[[111 147 123 127 120]
 [133 137 127 147 144]
 [145 115 108 142 134]
 [106 134 128 125 138]
 [123 143 111 117 135]
 [132 107 122 116 115]]
->
[[106 134 128 125 138]
 [111 147 123 127 120]
 [123 143 111 117 135]
 [132 107 122 116 115]
 [133 137 127 147 144]
 [145 115 108 142 134]]

[[133 129]
 [155 142]
 [151 137]]
->
[[133 129]
 [151 137]
 [155 142]]

[[136 140 142 137 141 124 127 110 124 119 113 127]
 [119 115 114 119 115 131 129 147 131 138 143 129]
 [145 151 142 135 139 129 129 101 129 115 109 127]
 [121 119 126 128 128 125 127 137 125 132 133 129]
 [111 108 138 140 142 112 124 139 113 132 129 130]]
->
[[111 108 138 140 142 112 124 139 113 132 129 130]
 [119 115 114 119 115 131 129 147 131 138 143 129]
 [121 119 126 128 128 125 127 137 125 132 133 129]
 [136 140 142 137 141 124 127 110 124 119 113 127]
 [145 151 142 135 139 129 129 101 129 115 109 127]]

[[112 118 125 126 119 132 128 137 113 127 127 141]
 [144 110 130 132 115 145 133 136 116 122 115 125]
 [122 115 127 133 121 149 129 124 126 142 122 113]
 [132  99 140 126 127 132 117 123 107 126 121 138]
 [136 145 136 147 124 133 148 135 116 138 125 130]
 [123 105 117 127 118 147 119 126 132 130 122 116]]
->
[[112 118 125 126 119 132 128 137 113 127 127 141]
 [122 115 127 133 121 149 129 124 126 142 122 113]
 [123 105 117 127 118 147 119 126 132 130 122 116]
 [132  99 140 126 127 132 117 123 107 126 121 138]
 [136 145 136 147 124 133 148 135 116 138 125 130]
 [144 110 130 132 115 145 133 136 116 122 115 125]]

[[130 130 107 130 145 130 123 103 140 135 121 125 117]
 [126 131 108 125 138 135 119 110 140 140 122 123 118]
 [131 129 105 132 143 127 131 119 131 133 123 126 117]]
->
[[126 131 108 125 138 135 119 110 140 140 122 123 118]
 [130 130 107 130 145 130 123 103 140 135 121 125 117]
 [131 129 105 132 143 127 131 119 131 133 123 126 117]]

[[112 103 136 130 128 126]
 [130 129 129 134 130 129]
 [132 123 131 129 128 129]
 [135 131 129 130 129 128]
 [124 124 134 128 128 130]]
->
[[112 103 136 130 128 126]
 [124 124 134 128 128 130]
 [130 129 129 134 130 129]
 [132 123 131 129 128 129]
 [135 131 129 130 129 128]]
---
[[111  99]
 [132 140]
 [142 147]
 [134 120]]
->
[111 140]

[[ 98 116]
 [108 120]
 [105 119]
 [104 118]
 [127 127]]
->
[ 98 120]

[[120 149 154 136]
 [117 125 117 133]]
->
[120 125]

[[131 114]
 [124 150]]
->
[131 150]

[[141 130 131 124]
 [141 129 133 120]
 [145 133 127 126]
 [103 120 128 128]]
->
[141 129 127 128]

[[116 103 117]
 [146 134 108]
 [151 131 108]
 [114 115 132]
 [119 121 134]]
->
[116 134 108]
---
[[124 129 126]
 [118 107 131]
 [118 106 131]
 [127 121 122]
 [133 114 130]]
->
[[129 126]
 [107 131]]

[[130 123 152 142]
 [130 123 151 141]
 [130 123 152 142]]
->
[[123 152]
 [123 151]]

[[105 123 134 131 129]
 [116 117 134 130 129]
 [135 129 134 130 127]]
->
[[123 134]
 [117 134]]

[[154 138 108 129]
 [131 126 125 129]]
->
[[138 108]
 [126 125]]

[[132 148 116 127]
 [131 148 111 127]
 [135 122 134 105]
 [134 138 145 139]
 [120 135 119 149]]
->
[[148 116]
 [148 111]]

[[128 128 121 148]
 [128 133 124 148]
 [147 128 138 130]
 [137 127 136 127]
 [113 104 125 130]]
->
[[128 121]
 [133 124]]

[[105 135 108 132 153]
 [103 135 108 132 154]]
->
[[135 108]
 [135 108]]

[[129 124 138 133]
 [140 150 128 137]]
->
[[124 138]
 [150 128]]
---
[[118 126 120 127 133 134 128 130 124 133 128 124 129]
 [130 121 131 149 124 127 132 131 134 121 125 131 130]
 [117 146 131 135 124 128 132 124 104 135 128 126 129]
 [124 129 118 100 143 130 139 118 117 133 123 128 134]
 [127 135 150 137 141 126 127 128 124 122 129 138 151]
 [117 142 120 135 118 130 136 135 119 135 124 118 138]
 [123 151 118 116 134 122 123 127 141 125 129 128 114]]
->
[[118 120 133 128 124 128 129]
 [130 131 124 132 134 125 130]
 [117 131 124 132 104 128 129]
 [124 118 143 139 117 123 134]
 [127 150 141 127 124 129 151]
 [117 120 118 136 119 124 138]
 [123 118 134 123 141 129 114]]

[[110 125 131 129 137 120 120 129]
 [117 138 136 131 138 110 126 142]
 [135 127 123 117 140 132 138 128]
 [136 132 115 133 133 126 136 130]
 [138 131 138 128 107 140 128 121]
 [124 124 127 126 139 136 133 131]
 [118 136 138 137 129 130 122 135]
 [135 125 121 127 119 139 127 112]]
->
[[110 131 137 120]
 [117 136 138 126]
 [135 123 140 138]
 [136 115 133 136]
 [138 138 107 128]
 [124 127 139 133]
 [118 138 129 122]
 [135 121 119 127]]

[[128 128 137 126 135 133 140 129]
 [129 128 119 131 115 121 130 127]
 [128 128 123 129 136 123 120 128]
 [128 128 123 128 136 123 120 128]
 [128 128 120 129 124 131 121 127]
 [130 128 124 129 122 133 149 128]
 [128 128 117 127 114 119 129 127]
 [129 128 126 121 120 133 149 128]
 [130 128 121 128 122 124 131 127]
 [129 128 123 130 127 130 133 127]
 [128 128 127 127 119 130 117 127]]
->
[[128 137 135 140]
 [129 119 115 130]
 [128 123 136 120]
 [128 123 136 120]
 [128 120 124 121]
 [130 124 122 149]
 [128 117 114 129]
 [129 126 120 149]
 [130 121 122 131]
 [129 123 127 133]
 [128 127 119 117]]

[[125 123 130 125 120 128 136 144 107 116 127 141]
 [127 127 133 123 124 129 133 143 104 125 123 140]
 [128 123 133 130 129 121 116 132 120 130 136 135]]
->
[[125 130 120 136 107 127]
 [127 133 124 133 104 123]
 [128 133 129 116 120 136]]

[[111 121]
 [112 109]
 [129 129]
 [133 127]
 [142 150]
 [131 125]]
->
[[111]
 [112]
 [129]
 [133]
 [142]
 [131]]

[[105 138 122 125 142 107 124]
 [108 131 131 129 142 120 122]
 [156 116 131 128 108 148 133]
 [147 122 121 130 106 135 134]]
->
[[105 122 142 124]
 [108 131 142 122]
 [156 131 108 133]
 [147 121 106 134]]

[[111 115 114 139 143 121 142 148 126 114 137 123]
 [127 122 118 129 133 133 129 128 126 126 122 131]
 [134 123 128 112 123 120 128 116 125 125 105 123]]
->
[[111 114 143 142 126 137]
 [127 118 133 129 126 122]
 [134 128 123 128 125 105]]
